Below is a small trained network, with its code and all its weights. Each question gives an input and a target symbol and asks what happens when units are switched off, that is, made to give their printed mean instead of their output.

import numpy as np


def w(rows, s, z=0):
    codes = np.array(rows[::2]) - 128.0
    scale = np.full(codes.shape[1], s)
    scale[-1] = z or s
    return codes * scale


def norm(h):
    return h / np.sqrt((h * h).mean(-1, keepdims=True) + 1e-5)


def f(y):
    return y / 2 * (1 + np.tanh(0.7978845608 * (y + 0.044715 * y**3)))


def softmax(a):
    e = np.exp(a - a.max(-1, keepdims=True))
    return e / e.sum(-1, keepdims=True)


def log_softmax(a):
    a = a - a.max(-1, keepdims=True)
    return a - np.log(np.exp(a).sum(-1, keepdims=True))


def net(x, mask):
    ids = ['αβγηθλμπτ'.index(c) for c in x.split()]
    T = len(ids)
    res = E[ids] + P[:T]
    u = 0
    for l in range(2):
        q, k, v = (norm(res) @ M[l].T for M in (Q, K, V))
        z = softmax(np.where(np.tri(T) > 0, q @ k.T / 2**0.5, -1e9)) @ v
        res = res + np.where(mask[u], z, O[l][:, -1]) @ O[l][:, :-1]
        u += 1
        y = f(norm(res) @ A[l][:, :-1].T + A[l][:, -1])
        res = res + np.where(mask[u : u + 12], y, B[l][:, -1]) @ B[l][:, :-1]
        u += 12
    return log_softmax(norm(res)[-1] @ U[:, :-1].T + U[:, -1])


Q, K, V, O, A, B = {}, {}, {}, {}, {}, {}
E = w([
[72,44,129,91],'α',
[87,154,98,119],'β',
[84,108,96,253],'γ',
[222,116,78,104],'η',
[156,87,235,77],'θ',
[62,94,169,145],'λ',
[131,11,89,52],'μ',
[79,151,48,102],'π',
[92,172,161,211],'τ',
],0.017)
P = w([
[180,202,210,40],'0',
[26,127,141,234],'1',
[179,156,179,95],'2',
[2,58,171,235],'3',
[176,158,186,93],'4',
[62,154,2,153],'5',
],0.009)
Q[0] = w([
[2,67,100,153],'L0H1',
[151,105,125,105],'L0H1',
],0.014)
K[0] = w([
[132,159,176,5],'L0H1',
[139,132,111,114],'L0H1',
],0.015)
V[0] = w([
[129,174,194,3],'L0H1',
[148,144,112,106],'L0H1',
],0.0035)
O[0] = w([
[33,178,252,84,254],'L0H1',
[130,139,140,114,132],'L0H1',
],0.0039,0.0022)
A[0] = w([
[45,197,72,131,78],'L0N1',
[124,111,159,53,127],'L0N2',
[198,223,83,89,167],'L0N3',
[78,134,62,186,131],'L0N4',
[160,110,7,120,4],'L0N5',
[97,170,181,40,98],'L0N6',
[127,202,62,121,38],'L0N7',
[241,141,250,155,160],'L0N8',
[247,111,213,38,30],'L0N9',
[157,62,214,111,142],'L0N10',
[152,206,111,42,50],'L0N11',
[122,101,195,196,45],'L0N12',
],0.011,0.0035)
B[0] = w([
[120,79,94,109,216],'L0N1',
[104,176,150,130,183],'L0N2',
[97,126,38,42,197],'L0N3',
[127,140,215,116,213],'L0N4',
[70,103,238,171,165],'L0N5',
[64,172,151,140,200],'L0N6',
[106,78,152,131,146],'L0N7',
[157,141,68,229,254],'L0N8',
[254,75,204,128,231],'L0N9',
[56,127,156,100,214],'L0N10',
[148,198,83,101,165],'L0N11',
[164,105,82,89,196],'L0N12',
],0.018,0.0051)
Q[1] = w([
[150,252,145,99],'L1H1',
[242,160,138,98],'L1H1',
],0.024)
K[1] = w([
[22,5,111,111],'L1H1',
[162,21,101,160],'L1H1',
],0.02)
V[1] = w([
[151,176,241,56],'L1H1',
[63,219,110,8],'L1H1',
],0.012)
O[1] = w([
[91,204,26,63,254],'L1H1',
[128,247,172,120,173],'L1H1',
],0.012,0.0032)
A[1] = w([
[8,95,140,107,84],'L1N1',
[71,95,73,178,132],'L1N2',
[78,54,191,140,3],'L1N3',
[96,160,107,128,97],'L1N4',
[117,169,120,234,147],'L1N5',
[128,200,125,92,183],'L1N6',
[147,160,225,129,146],'L1N7',
[120,106,207,2,86],'L1N8',
[141,37,147,117,50],'L1N9',
[144,176,213,114,126],'L1N10',
[61,158,149,133,65],'L1N11',
[104,109,86,116,122],'L1N12',
],0.018,0.0041)
B[1] = w([
[242,196,106,171,254],'L1N1',
[165,77,124,60,195],'L1N2',
[32,59,105,150,199],'L1N3',
[113,151,144,76,172],'L1N4',
[51,137,62,220,197],'L1N5',
[53,110,152,87,237],'L1N6',
[241,108,206,131,202],'L1N7',
[39,49,169,252,206],'L1N8',
[82,212,148,62,200],'L1N9',
[226,74,149,154,199],'L1N10',
[123,183,43,109,206],'L1N11',
[156,122,166,84,150],'L1N12',
],0.022,0.0086)
U = w([
[84,196,144,102,167],'α',
[124,226,237,175,3],'β',
[109,78,143,55,133],'γ',
[139,127,68,222,127],'η',
[217,120,95,90,222],'θ',
[155,254,127,189,38],'λ',
[112,189,128,81,189],'μ',
[206,147,199,169,142],'π',
[73,83,221,151,133],'τ',
],0.011,0.0024)

Each question gives the input, a string of symbols that net reads in full, and the target symbol t.
The units are the heads (2 rows each of Q, K, V and O) and the neurons (one row each of A and B). Each row of codes is followed by its name. A weight is (code - 128) times the scale printed after its matrix; where a second scale follows, it is the last column's (O, A, B and U).
mask holds one flag per unit, layer by layer, with each layer's heads first. A switched-off unit (its flag False) gives its mean, the last column of its rows in O or B, instead of its output. The means were averaged over made-up inputs and are rounded, as every weight is.
A unit's drop is (log p(t) with every unit on - log p(t) with that unit switched off) / (log p(t) with every unit on - log p(t) with every unit switched off).
The circuit of an input: a set's keep is (log p(t) with only the set's units on - log p(t) with every unit switched off) / (log p(t) with every unit on - log p(t) with every unit switched off). Starting from the 12 units with the biggest drops (on a tie, the unit counted first), units are removed one at a time, each time the one whose removal leaves the highest keep (on an exact tie, the one counted first), for as long as the keep stays at least 0.8.
circuit, biggest first: the units of the circuit, biggest drop first
most important unit: the unit with the biggest drop
top k neurons: the k neurons with the biggest drops, biggest first
k most important neurons of layer l: the k neurons of layer l with the biggest drops, biggest first
input π η μ π τ π, target π: top 2 neurons => L0N11, L0N4
input β λ π η, target β: top neuron => L0N9
input μ τ γ π η η, target μ: circuit, biggest first => L1H1, L0N2, L0N5, L0N3
input τ μ η γ, target τ: top 2 neurons => L0N8, L0N4
input θ τ α θ π λ, target θ: top 2 neurons => L0N9, L0N1
input λ β τ α, target λ: top 2 neurons => L1N1, L0N9
input π η λ λ, target π: circuit, biggest first => L1H1, L1N10, L0N3
input τ π γ τ β, target μ: top 3 neurons => L0N11, L0N9, L0N4
input π τ α α τ τ, target π: top 2 neurons => L0N11, L0N9
input τ θ τ τ, target τ: 2 most important neurons of layer 0 => L0N8, L0N4
input μ λ β μ μ γ, target μ: 2 most important neurons of layer 0 => L0N2, L0N1
input τ τ μ α π γ, target τ: 2 most important neurons of layer 0 => L0N8, L0N1
input π τ β π, target π: top 2 neurons => L0N4, L1N10
input τ β α π, target τ: top 3 neurons => L0N8, L0N4, L1N3
input λ θ γ β β γ, target λ: 4 most important neurons of layer 0 => L0N4, L0N9, L0N8, L0N6
input μ α τ π τ η, target μ: most important unit => L1H1
input μ α π θ, target μ: top 2 neurons => L0N1, L0N8
input θ γ τ β θ γ, target θ: 2 most important neurons of layer 1 => L1N2, L1N1
input γ τ α η γ η, target γ: top 3 neurons => L0N10, L0N7, L0N4
input π α θ τ τ η, target π: top 3 neurons => L0N11, L0N9, L0N5
input θ τ λ θ, target θ: most important unit => L0N8
input β α γ γ θ τ, target π: 3 most important neurons of layer 1 => L1N7, L1N10, L1N9
input μ τ τ γ, target μ: 4 most important neurons of layer 0 => L0N9, L0N2, L0N11, L0N8
